Below are the code and all the weights of a small trained network. Each question names an input and a target symbol and asks about switching units off, where a switched-off unit gives its printed mean instead of its output.

import numpy as np


def w(rows, s, z=0):
    codes = np.array(rows[::2]) - 128.0
    scale = np.full(codes.shape[1], s)
    scale[-1] = z or s
    return codes * scale


def f(y):
    return np.maximum(y, 0)


def softmax(a):
    e = np.exp(a - a.max(-1, keepdims=True))
    return e / e.sum(-1, keepdims=True)


def log_softmax(a):
    a = a - a.max(-1, keepdims=True)
    return a - np.log(np.exp(a).sum(-1, keepdims=True))


def net(x, mask):
    ids = ['γζθλμπψω'.index(c) for c in x.split()]
    T = len(ids)
    res = E[ids] + P[:T]
    r = res
    for j in range(2):
        rows = slice(2 * j, 2 * j + 2)
        q, k, v = (r @ M[0][rows].T for M in (Q, K, V))
        z = softmax(np.where(np.tri(T) > 0, q @ k.T / 2**0.5, -1e9)) @ v
        o = O[0][rows]
        res = res + np.where(mask[j], z, o[:, -1]) @ o[:, :-1]
    y = f(res @ A[0][:, :-1].T + A[0][:, -1])
    res = res + np.where(mask[2:6], y, B[0][:, -1]) @ B[0][:, :-1]
    return log_softmax(res[-1] @ U[:, :-1].T + U[:, -1])


Q, K, V, O, A, B = {}, {}, {}, {}, {}, {}
E = w([
[119,29,167],'γ',
[90,189,88],'ζ',
[18,117,10],'θ',
[57,241,171],'λ',
[50,80,187],'μ',
[32,72,132],'π',
[112,107,70],'ψ',
[5,108,252],'ω',
],0.014)
P = w([
[56,123,4],'0',
[119,177,136],'1',
[111,160,137],'2',
[111,166,136],'3',
[107,150,137],'4',
[106,155,135],'5',
[105,155,139],'6',
[103,153,135],'7',
[106,153,136],'8',
[103,154,132],'9',
[102,149,130],'10',
[102,151,127],'11',
[110,151,122],'12',
],0.013)
Q[0] = w([
[255,134,131],'h1',
[64,125,197],'h1',
[144,148,84],'h2',
[240,133,178],'h2',
],0.016)
K[0] = w([
[136,148,205],'h1',
[61,91,56],'h1',
[102,179,154],'h2',
[207,177,254],'h2',
],0.015)
V[0] = w([
[71,221,156],'h1',
[113,2,207],'h1',
[211,47,30],'h2',
[252,253,147],'h2',
],0.0087)
O[0] = w([
[89,91,136,155],'h1',
[162,90,175,101],'h1',
[199,253,101,120],'h2',
[103,112,45,5],'h2',
],0.015,0.018)
A[0] = w([
[188,2,147,141],'n1',
[198,144,193,164],'n2',
[100,102,56,154],'n3',
[65,122,110,254],'n4',
],0.0089,0.0044)
B[0] = w([
[70,165,89,185],'n1',
[159,65,104,249],'n2',
[101,83,169,138],'n3',
[218,93,3,198],'n4',
],0.011,0.012)
U = w([
[106,158,117,254],'γ',
[116,94,129,137],'ζ',
[120,168,171,23],'θ',
[120,113,182,163],'λ',
[175,108,165,114],'μ',
[249,94,120,153],'π',
[172,166,140,131],'ψ',
[69,121,168,45],'ω',
],0.014,0.0055)

Each question gives the input, a string of symbols that net reads in full, and the target symbol t.
The units are the heads (2 rows each of Q, K, V and O) and the neurons (one row each of A and B). Each row of codes is followed by its name. A weight is (code - 128) times the scale printed after its matrix; where a second scale follows, it is the last column's (O, A, B and U).
mask holds one flag per unit, heads first, then neurons. A switched-off unit (its flag False) gives its mean, the last column of its rows in O or B, instead of its output. The means were averaged over made-up inputs and are rounded, as every weight is.
A unit's drop is (log p(t) with every unit on - log p(t) with that unit switched off) / (log p(t) with every unit on - log p(t) with every unit switched off).
The circuit of an input: a set's keep is (log p(t) with only the set's units on - log p(t) with every unit switched off) / (log p(t) with every unit on - log p(t) with every unit switched off). Starting from all 6 units, units are removed one at a time, each time the one whose removal leaves the highest keep (on an exact tie, the one counted first), for as long as the keep stays at least 0.8.
units of the circuit, in order: the units of the circuit, biggest drop first
unit that matters most: the unit with the biggest drop
k most important neurons: the k neurons with the biggest drops, biggest first
which heads matter: for each layer, one digit per head in row order, 1 if its drop is at least 0.15 and else 0, layers parted by /
drop of u: that unit's drop, to one decimal
input γ π μ γ ζ ω μ γ ω ω μ ω ω, target π: units of the circuit, in order : [h1 n2]
input μ π γ γ ω π μ γ ω ψ π ω ζ, target λ: units of the circuit, in order : [n4 h2 h1]
input ω μ μ λ μ ω γ γ, target ω: units of the circuit, in order : [n1 h2]
input ζ ψ λ π ζ θ π μ γ λ θ π, target γ: unit that matters most : h1
input γ μ μ μ ψ ω π, target π: 2 most important neurons : [n2 n1]
input λ ζ ζ ψ γ λ ζ ζ ζ, target ζ: which heads matter : 01
input λ γ γ ζ γ μ ω γ ζ ω, target ζ: which heads matter : 11
input ψ ζ μ ψ ζ μ μ μ ω ω γ θ ζ, target ψ: which heads matter : 01
input ζ μ ψ, target γ: units of the circuit, in order : [h2 h1]
input λ ζ λ ω μ ψ, target ζ: 2 most important neurons : [n4 n3]
input ω ω ψ π, target ω: drop of n4 : -0.2
input γ γ μ ω μ ζ, target π: drop of n4 : -0.1
input ω λ γ λ μ ω ζ μ γ μ ψ, target ω: drop of h1 : 0.1
input ζ ω γ μ ω ψ μ π μ ψ μ ζ λ, target γ: most important neuron : [n2]
input π γ γ μ μ μ λ, target μ: 2 most important neurons : [n2 n4]
input ζ γ π π μ γ ζ ζ γ ω, target γ: 2 most important neurons : [n4 n2]
